data =
[[136 129 130 128 129 131 130 129 128]
 [129 129 129 129 129 132 133 131 128]
 [129 129 129 129 129 132 132 131 128]
 [151 132 134 128 132 136 132 129 128]
 [132 129 129 128 129 130 130 129 128]
 [129 129 129 129 129 133 135 132 128]
 [134 130 130 130 129 135 136 132 128]
 [130 129 129 129 128 131 131 130 128]
 [129 128 128 128 128 129 129 129 128]]
data[-9,-9] = 136
data[-3,4] = 129
data[:, -3] = [130, 133, 132, 132, 130, 135, 136, 131, 129]
data[-7,8] = 128
data[-8] = [129, 129, 129, 129, 129, 132, 133, 131, 128]
data[-1,-8] = 128
data[3,-4] = 136
data[-6,2] = 134
data[-8,-2] = 131
data[-1] = [129, 128, 128, 128, 128, 129, 129, 129, 128]
data[3] = [151, 132, 134, 128, 132, 136, 132, 129, 128]
data[-4] = [129, 129, 129, 129, 129, 133, 135, 132, 128]
data[-9] = [136, 129, 130, 128, 129, 131, 130, 129, 128]
data[-3,7] = 132
data[-5,0] = 132
data[-9,-6] = 128
data[0,7] = 129
data[-1,-7] = 128
data[7] = [130, 129, 129, 129, 128, 131, 131, 130, 128]
data[-3,-6] = 130
data[-2,-7] = 129
data[5,7] = 132
data[:, -2] = [129, 131, 131, 129, 129, 132, 132, 130, 129]
data[-3,8] = 128
data[1,-3] = 133
data[8,7] = 129
data[-7] = [129, 129, 129, 129, 129, 132, 132, 131, 128]
data[1,-9] = 129
data[2,-7] = 129

grid =
[[127 122 116 112 111 112 115 119 120 119]
 [112 109 106 105 102 107 111 117 123 128]
 [138 135 129 123 116 112 109 112 113 115]
 [143 143 145 148 151 152 148 143 136 130]
 [125 122 116 110 106 101 103 106 109 114]
 [136 138 141 142 142 139 133 127 122 119]
 [102 102 101 104 110 112 111 111 107 105]
 [141 141 149 153 154 154 151 145 140 136]
 [124 124 127 131 138 144 148 150 147 146]]
grid[0,0] = 127
grid[2] = [138, 135, 129, 123, 116, 112, 109, 112, 113, 115]
grid[7,1] = 141
grid[7,2] = 149
grid[6,8] = 107
grid[6,4] = 110
grid[0,2] = 116
grid[0] = [127, 122, 116, 112, 111, 112, 115, 119, 120, 119]
grid[2,5] = 112
grid[5] = [136, 138, 141, 142, 142, 139, 133, 127, 122, 119]
grid[4,2] = 116
grid[8,1] = 124
grid[3,7] = 143
grid[:, 1] = [122, 109, 135, 143, 122, 138, 102, 141, 124]
grid[7,8] = 140
grid[5,6] = 133
grid[6,3] = 104
grid[2,9] = 115
grid[:, 5] = [112, 107, 112, 152, 101, 139, 112, 154, 144]
grid[:, 7] = [119, 117, 112, 143, 106, 127, 111, 145, 150]
grid[8,2] = 127
grid[0,4] = 111
grid[8,4] = 138
grid[5,0] = 136
grid[1,4] = 102
grid[4,3] = 110
grid[2,3] = 123
grid[8,7] = 150
grid[4,8] = 109
grid[3,6] = 148
grid[5,1] = 138
grid[:, 2] = [116, 106, 129, 145, 116, 141, 101, 149, 127]
grid[5,4] = 142

A = 126	127	131	132	136	138	123	135	130	127	124	126	118	138	152	116
A[0] -> 126
A[13] -> 138
A[12] -> 118
A[6] -> 123
A[7] -> 135
A[9] -> 127

B =
[[118 136 112 147]
 [120 132 134 119]
 [108 145 108 131]
 [124 121 140 109]
 [139 120 131 100]
 [132 120 131 132]
 [121 119 140 117]
 [117 125 130 148]
 [128 129 130 123]
 [108 139 119 117]]
B[0][0]: 118
B[2][3]: 131
B[2][0]: 108
B[8][3]: 123
B[6][2]: 140
B[4][0]: 139
B[7][1]: 125
B[5]: [132, 120, 131, 132]
B[5][2]: 131
B[9][0]: 108
B[3][3]: 109
B[6][3]: 117
B[:, 1]: [136, 132, 145, 121, 120, 120, 119, 125, 129, 139]
B[:, 0]: [118, 120, 108, 124, 139, 132, 121, 117, 128, 108]

W = [[135, 123, 123, 127, 105], [135, 126, 124, 129, 104], [128, 121, 136, 129, 121], [130, 119, 127, 138, 122]]
W[0,0] => 135
W[:, 3] => [127, 129, 129, 138]
W[:, 1] => [123, 126, 121, 119]
W[2,4] => 121
W[2,3] => 129
W[:, 4] => [105, 104, 121, 122]
W[3] => [130, 119, 127, 138, 122]
W[1,3] => 129

arr =
[[124, 128, 134, 121, 131, 116, 131, 133, 121, 132],
 [122, 124, 133, 128, 137, 126, 130, 119, 102, 127],
 [133, 131, 117, 138, 126, 139, 122, 119, 133, 125],
 [126, 124, 138, 124, 137, 135, 132, 127, 134, 128],
 [120, 125, 138, 122, 136, 132, 132, 128, 129, 127],
 [128, 131, 121, 132, 123, 128, 125, 126, 126, 127],
 [117, 131, 136, 118, 131, 121, 131, 135, 131, 130],
 [128, 132, 131, 116, 117, 104, 131, 149, 135, 136],
 [115, 136, 124, 132, 136, 142, 124, 115, 130, 123],
 [119, 139, 123, 128, 135, 127, 124, 122, 130, 130]]
arr[0, 0] = 124
arr[6, 6] = 131
arr[0, 7] = 133
arr[5] = [128, 131, 121, 132, 123, 128, 125, 126, 126, 127]
arr[3] = [126, 124, 138, 124, 137, 135, 132, 127, 134, 128]
arr[1] = [122, 124, 133, 128, 137, 126, 130, 119, 102, 127]
arr[4, 9] = 127
arr[4, 1] = 125
arr[6] = [117, 131, 136, 118, 131, 121, 131, 135, 131, 130]
arr[9, 0] = 119
arr[7, 8] = 135
arr[4, 6] = 132
arr[:, 4] = [131, 137, 126, 137, 136, 123, 131, 117, 136, 135]
arr[6, 9] = 130
arr[1, 0] = 122
arr[9, 1] = 139
arr[1, 3] = 128
arr[7] = [128, 132, 131, 116, 117, 104, 131, 149, 135, 136]
arr[:, 6] = [131, 130, 122, 132, 132, 125, 131, 131, 124, 124]
arr[:, 5] = [116, 126, 139, 135, 132, 128, 121, 104, 142, 127]
arr[3, 7] = 127
arr[2, 9] = 125
arr[8, 4] = 136
arr[7, 1] = 132
arr[8, 3] = 132
arr[:, 7] = [133, 119, 119, 127, 128, 126, 135, 149, 115, 122]
arr[0, 1] = 128
arr[6, 7] = 135
arr[1, 8] = 102
arr[:, 9] = [132, 127, 125, 128, 127, 127, 130, 136, 123, 130]
arr[5, 1] = 131
arr[:, 2] = [134, 133, 117, 138, 138, 121, 136, 131, 124, 123]
arr[3, 9] = 128
arr[0] = [124, 128, 134, 121, 131, 116, 131, 133, 121, 132]

M = [128 141 120 121 137 122 127 102 125 122 125]
M[0] => 128
M[8] => 125
M[5] => 122
M[4] => 137

x =
[[121 129 114 131 114 121 141 111 119 137 135 126 116 114 129]
 [135 125 137 133 139 113 140 137 133 122 119 127 137 136 126]
 [118 119 140 113 137 150 115 142 120 118 119 138 137 140 126]
 [111 124 134 135 135 144 132 136 110 118 125 135 136 135 129]
 [121 127 118 137 124 125 144 120 118 122 125 124 120 120 126]
 [117 118 119 125 123 130 135 118 119 119 115 117 118 119 118]
 [112 139 113 146 113 127 145 114 110 134 136 125 114 115 128]]
x[0, 0]	121
x[6, 14]	128
x[2, 1]	119
x[3, 4]	135
x[2]	[118, 119, 140, 113, 137, 150, 115, 142, 120, 118, 119, 138, 137, 140, 126]
x[2, 6]	115
x[2, 8]	120
x[6, 8]	110
x[1, 10]	119
x[3, 14]	129
x[0, 4]	114
x[4, 7]	120
x[:, 0]	[121, 135, 118, 111, 121, 117, 112]
x[4, 2]	118
x[6, 6]	145
x[3, 8]	110
x[5, 10]	115
x[5]	[117, 118, 119, 125, 123, 130, 135, 118, 119, 119, 115, 117, 118, 119, 118]
x[6, 11]	125
x[6]	[112, 139, 113, 146, 113, 127, 145, 114, 110, 134, 136, 125, 114, 115, 128]
x[3, 11]	135
x[5, 14]	118
x[6, 0]	112
x[4]	[121, 127, 118, 137, 124, 125, 144, 120, 118, 122, 125, 124, 120, 120, 126]
x[3, 7]	136
x[1]	[135, 125, 137, 133, 139, 113, 140, 137, 133, 122, 119, 127, 137, 136, 126]
x[1, 9]	122
x[4, 1]	127
x[2, 13]	140
x[4, 9]	122
x[6, 1]	139
x[4, 10]	125
x[:, 9]	[137, 122, 118, 118, 122, 119, 134]
